Below is a small trained network, with its code and all its weights. Each question gives an input and a target symbol and asks what happens when units are switched off, that is, made to give their printed mean instead of their output.

import numpy as np


def w(rows, s, z=0):
    codes = np.array(rows[::2]) - 128.0
    scale = np.full(codes.shape[1], s)
    scale[-1] = z or s
    return codes * scale


def norm(h):
    return h / np.sqrt((h * h).mean(-1, keepdims=True) + 1e-5)


def f(y):
    return np.maximum(y, 0)


def softmax(a):
    e = np.exp(a - a.max(-1, keepdims=True))
    return e / e.sum(-1, keepdims=True)


def log_softmax(a):
    a = a - a.max(-1, keepdims=True)
    return a - np.log(np.exp(a).sum(-1, keepdims=True))


def net(x, mask):
    ids = ['αγδεζηλπτφω'.index(c) for c in x.split()]
    T = len(ids)
    res = E[ids] + P[:T]
    u = 0
    for l in range(2):
        r = norm(res)
        for j in range(2):
            rows = slice(4 * j, 4 * j + 4)
            q, k, v = (r @ M[l][rows].T for M in (Q, K, V))
            z = softmax(np.where(np.tri(T) > 0, q @ k.T / 4**0.5, -1e9)) @ v
            o = O[l][rows]
            res = res + np.where(mask[u + j], z, o[:, -1]) @ o[:, :-1]
        u += 2
        y = f(norm(res) @ A[l][:, :-1].T + A[l][:, -1])
        res = res + np.where(mask[u : u + 4], y, B[l][:, -1]) @ B[l][:, :-1]
        u += 4
    return log_softmax(norm(res)[-1] @ U[:, :-1].T + U[:, -1])


Q, K, V, O, A, B = {}, {}, {}, {}, {}, {}
E = w([
[65,155,221,71,142,229,125,91,148,100],'α',
[210,137,206,104,124,213,106,89,146,37],'γ',
[155,181,42,103,178,220,182,120,164,175],'δ',
[226,134,142,176,69,88,119,79,203,59],'ε',
[158,187,175,79,132,158,122,35,242,104],'ζ',
[54,155,102,114,177,41,86,104,98,218],'η',
[129,48,154,66,74,201,114,120,54,126],'λ',
[83,212,143,43,174,127,109,192,65,106],'π',
[106,134,74,206,93,102,105,162,32,133],'τ',
[253,77,164,194,136,126,204,211,81,158],'φ',
[132,147,110,166,102,64,127,40,205,195],'ω',
],0.0064)
P = w([
[153,130,101,141,122,123,197,92,102,118],'0',
[111,91,87,131,191,78,145,72,89,103],'1',
[151,138,106,141,103,134,177,111,114,136],'2',
[104,135,166,117,126,70,77,64,77,128],'3',
[157,130,110,144,103,137,167,126,118,137],'4',
[111,117,168,134,109,106,3,148,125,152],'5',
[151,123,105,145,107,137,163,135,121,142],'6',
],0.0072)
Q[0] = w([
[116,83,99,145,178,129,144,120,152,126],'L0H1',
[108,108,122,126,115,182,112,87,157,121],'L0H1',
[104,163,119,130,152,105,148,207,158,111],'L0H1',
[112,103,135,116,120,117,87,91,94,142],'L0H1',
[40,135,106,111,105,94,86,193,23,138],'L0H2',
[175,14,218,153,72,161,83,155,100,17],'L0H2',
[222,103,65,180,123,125,160,144,32,138],'L0H2',
[110,159,155,48,143,254,148,152,74,115],'L0H2',
],0.0088)
K[0] = w([
[165,75,93,128,188,125,103,120,118,120],'L0H1',
[133,122,120,113,130,151,100,102,137,130],'L0H1',
[113,165,103,117,174,119,149,163,109,116],'L0H1',
[102,96,136,142,82,105,115,89,93,132],'L0H1',
[35,117,113,109,113,95,117,189,29,144],'L0H2',
[167,56,210,131,100,133,114,142,85,58],'L0H2',
[204,87,84,174,118,121,161,183,70,149],'L0H2',
[123,135,126,50,159,251,129,144,83,109],'L0H2',
],0.011)
V[0] = w([
[166,193,149,94,93,128,57,207,147,160],'L0H1',
[148,140,125,138,145,123,121,141,123,126],'L0H1',
[186,158,179,101,89,122,157,111,106,147],'L0H1',
[144,150,140,144,184,111,169,141,110,126],'L0H1',
[132,137,79,142,92,131,244,95,125,92],'L0H2',
[120,123,121,159,138,49,181,143,115,92],'L0H2',
[61,104,211,114,68,81,121,81,126,104],'L0H2',
[94,133,106,114,148,139,253,105,121,105],'L0H2',
],0.0046)
O[0] = w([
[194,161,175,59,82,159,54,123,131,111,2],'L0H1',
[99,151,153,71,113,126,139,110,121,161,122],'L0H1',
[64,142,47,131,128,159,111,183,149,150,231],'L0H1',
[108,145,100,41,108,109,126,104,104,90,166],'L0H1',
[117,118,200,130,62,168,3,188,133,234,214],'L0H2',
[108,149,202,60,109,229,138,130,156,120,114],'L0H2',
[181,72,34,119,158,171,150,242,164,151,140],'L0H2',
[224,145,182,127,78,117,14,218,176,105,189],'L0H2',
],0.0032,0.0027)
A[0] = w([
[123,122,60,119,162,130,254,76,110,101,197],'L0N1',
[93,110,94,125,163,96,82,91,119,104,112],'L0N2',
[112,151,98,112,154,103,149,119,119,125,250],'L0N3',
[98,72,141,108,145,96,70,143,106,148,95],'L0N4',
],0.0095,0.0021)
B[0] = w([
[136,170,8,201,149,123,146,134,137,111,245],'L0N1',
[145,131,172,132,161,113,155,151,69,156,253],'L0N2',
[164,93,103,144,112,147,144,112,154,73,225],'L0N3',
[155,153,151,146,140,119,105,98,154,125,187],'L0N4',
],0.011,0.0048)
Q[1] = w([
[79,80,132,65,165,63,70,166,166,50],'L1H1',
[166,155,71,134,184,179,72,17,152,77],'L1H1',
[70,236,112,112,144,176,102,168,41,124],'L1H1',
[29,123,60,145,143,1,79,144,185,189],'L1H1',
[78,153,233,141,220,71,14,100,130,94],'L1H2',
[207,141,85,107,93,147,84,147,169,104],'L1H2',
[220,165,80,180,94,150,96,164,136,79],'L1H2',
[210,153,143,121,126,100,76,142,182,91],'L1H2',
],0.0058)
K[1] = w([
[105,122,162,90,218,65,114,129,92,23],'L1H1',
[166,164,63,86,133,172,77,11,183,65],'L1H1',
[15,236,75,79,89,169,96,207,73,120],'L1H1',
[60,178,77,182,228,29,136,98,124,186],'L1H1',
[130,189,170,172,228,6,44,105,96,75],'L1H2',
[149,93,149,55,67,174,65,125,176,156],'L1H2',
[183,144,152,73,61,181,74,101,147,146],'L1H2',
[198,154,185,95,97,128,3,98,118,127],'L1H2',
],0.0055)
V[1] = w([
[187,120,179,168,207,144,71,73,111,136],'L1H1',
[75,113,143,160,65,121,86,183,141,69],'L1H1',
[99,181,129,195,188,122,96,120,140,136],'L1H1',
[163,119,158,127,203,124,255,123,118,113],'L1H1',
[126,173,126,179,226,121,209,91,116,125],'L1H2',
[134,83,204,142,186,86,8,113,118,160],'L1H2',
[149,108,87,122,151,137,153,136,179,95],'L1H2',
[113,130,208,100,68,67,95,119,162,149],'L1H2',
],0.0035)
O[1] = w([
[2,135,100,143,180,160,129,150,77,99,235],'L1H1',
[120,91,139,52,23,90,159,106,189,127,67],'L1H1',
[101,154,141,94,77,99,116,162,37,111,148],'L1H1',
[108,226,130,123,146,189,183,132,123,128,87],'L1H1',
[112,84,209,82,35,92,120,151,129,139,12],'L1H2',
[146,175,146,118,49,148,62,128,154,216,7],'L1H2',
[146,138,135,101,125,116,155,93,116,98,107],'L1H2',
[119,192,79,114,155,176,160,154,127,138,137],'L1H2',
],0.0036,0.0012)
A[1] = w([
[147,8,156,215,159,80,212,71,59,240,23],'L1N1',
[166,130,150,157,166,200,170,160,100,40,47],'L1N2',
[57,66,162,73,101,199,132,207,199,133,2],'L1N3',
[125,177,110,124,171,193,144,71,252,105,61],'L1N4',
],0.0038,0.00069)
B[1] = w([
[96,115,124,13,183,125,156,119,150,66,254],'L1N1',
[20,159,89,145,84,135,130,87,181,199,243],'L1N2',
[108,122,85,199,190,72,91,254,217,76,147],'L1N3',
[97,71,219,83,166,45,143,136,39,91,225],'L1N4',
],0.0054,0.0035)
U = w([
[66,109,131,151,152,109,70,254,212,106,78],'α',
[40,124,166,165,88,205,117,36,138,103,77],'γ',
[181,204,170,178,124,160,7,144,98,229,252],'δ',
[233,95,160,188,43,104,132,121,187,80,75],'ε',
[153,107,229,69,212,56,109,102,66,111,157],'ζ',
[146,150,28,188,191,96,175,109,96,84,212],'η',
[177,23,75,57,152,216,66,118,136,127,83],'λ',
[138,223,81,13,74,142,96,149,150,62,65],'π',
[78,64,94,116,28,75,103,177,31,157,129],'τ',
[161,131,155,98,115,175,253,210,127,193,1],'φ',
[94,122,76,66,103,59,132,79,209,235,68],'ω',
],0.007,0.0011)

Each question gives the input, a string of symbols that net reads in full, and the target symbol t.
The units are the heads (4 rows each of Q, K, V and O) and the neurons (one row each of A and B). Each row of codes is followed by its name. A weight is (code - 128) times the scale printed after its matrix; where a second scale follows, it is the last column's (O, A, B and U).
mask holds one flag per unit, layer by layer, with each layer's heads first. A switched-off unit (its flag False) gives its mean, the last column of its rows in O or B, instead of its output. The means were averaged over made-up inputs and are rounded, as every weight is.
A unit's drop is (log p(t) with every unit on - log p(t) with that unit switched off) / (log p(t) with every unit on - log p(t) with every unit switched off).
The circuit of an input: a set's keep is (log p(t) with only the set's units on - log p(t) with every unit switched off) / (log p(t) with every unit on - log p(t) with every unit switched off). Starting from all 12 units, units are removed one at a time, each time the one whose removal leaves the highest keep (on an exact tie, the one counted first), for as long as the keep stays at least 0.8.
units of the circuit, in order: the units of the circuit, biggest drop first
k most important neurons: the k neurons with the biggest drops, biggest first
k most important neurons of layer l: the k neurons of layer l with the biggest drops, biggest first
input ζ δ ε γ, target η: units of the circuit, in order	[L0H2]
input ε ω ζ, target ζ: 2 most important neurons	[L1N4, L0N1]
input ε ω γ ε δ ε, target δ: 3 most important neurons	[L0N3, L0N1, L1N4]
input ε γ γ ζ, target η: units of the circuit, in order	[L0H2, L0N1]
input δ ε ζ ζ ω, target ω: 2 most important neurons	[L0N1, L0N3]
input α ε λ φ ε α, target ζ: 3 most important neurons of layer 0	[L0N2, L0N4, L0N1]
input π ε τ η γ π, target ζ: units of the circuit, in order	[L0H2, L0N2, L0H1, L0N1]
input λ ε η ε, target ζ: units of the circuit, in order	[L0N1, L0N3]
input π φ λ, target λ: 2 most important neurons of layer 0	[L0N1, L0N2]
input γ δ η τ π, target π: 2 most important neurons	[L0N2, L0N1]
input τ ζ η δ ω η, target ζ: units of the circuit, in order	[L0N2, L0N1]
input ω ω ζ ω ε η, target η: 2 most important neurons	[L0N1, L0N3]
input ζ λ ζ η ζ, target ζ: 3 most important neurons	[L1N4, L0N2, L0N1]
input γ ζ π ζ ε ε, target ζ: units of the circuit, in order	[L0H2, L0N2, L0N1]
input ω δ π α λ π, target ζ: 3 most important neurons	[L0N2, L0N1, L0N3]
input ζ π φ, target φ: most important neuron of layer 0	[L0N1]
input λ ω γ ω, target ζ: 4 most important neurons	[L0N1, L0N2, L1N1, L1N2]
input γ φ α ω ζ ε φ, target φ: 2 most important neurons	[L0N1, L0N3]
input ζ ε γ λ α, target α: 2 most important neurons	[L0N1, L1N3]
input δ α τ γ ω, target ω: 4 most important neurons	[L0N2, L0N3, L0N1, L1N1]
input ε ε φ τ γ ε, target δ: 2 most important neurons of layer 0	[L0N1, L0N3]
input δ ζ π λ γ η δ, target δ: 2 most important neurons of layer 0	[L0N1, L0N3]
input ζ τ ζ π ε ζ, target δ: 2 most important neurons of layer 1	[L1N1, L1N4]
input ε τ γ, target γ: 3 most important neurons of layer 0	[L0N1, L0N2, L0N3]
input γ ε α η δ γ, target ζ: most important neuron	[L0N2]
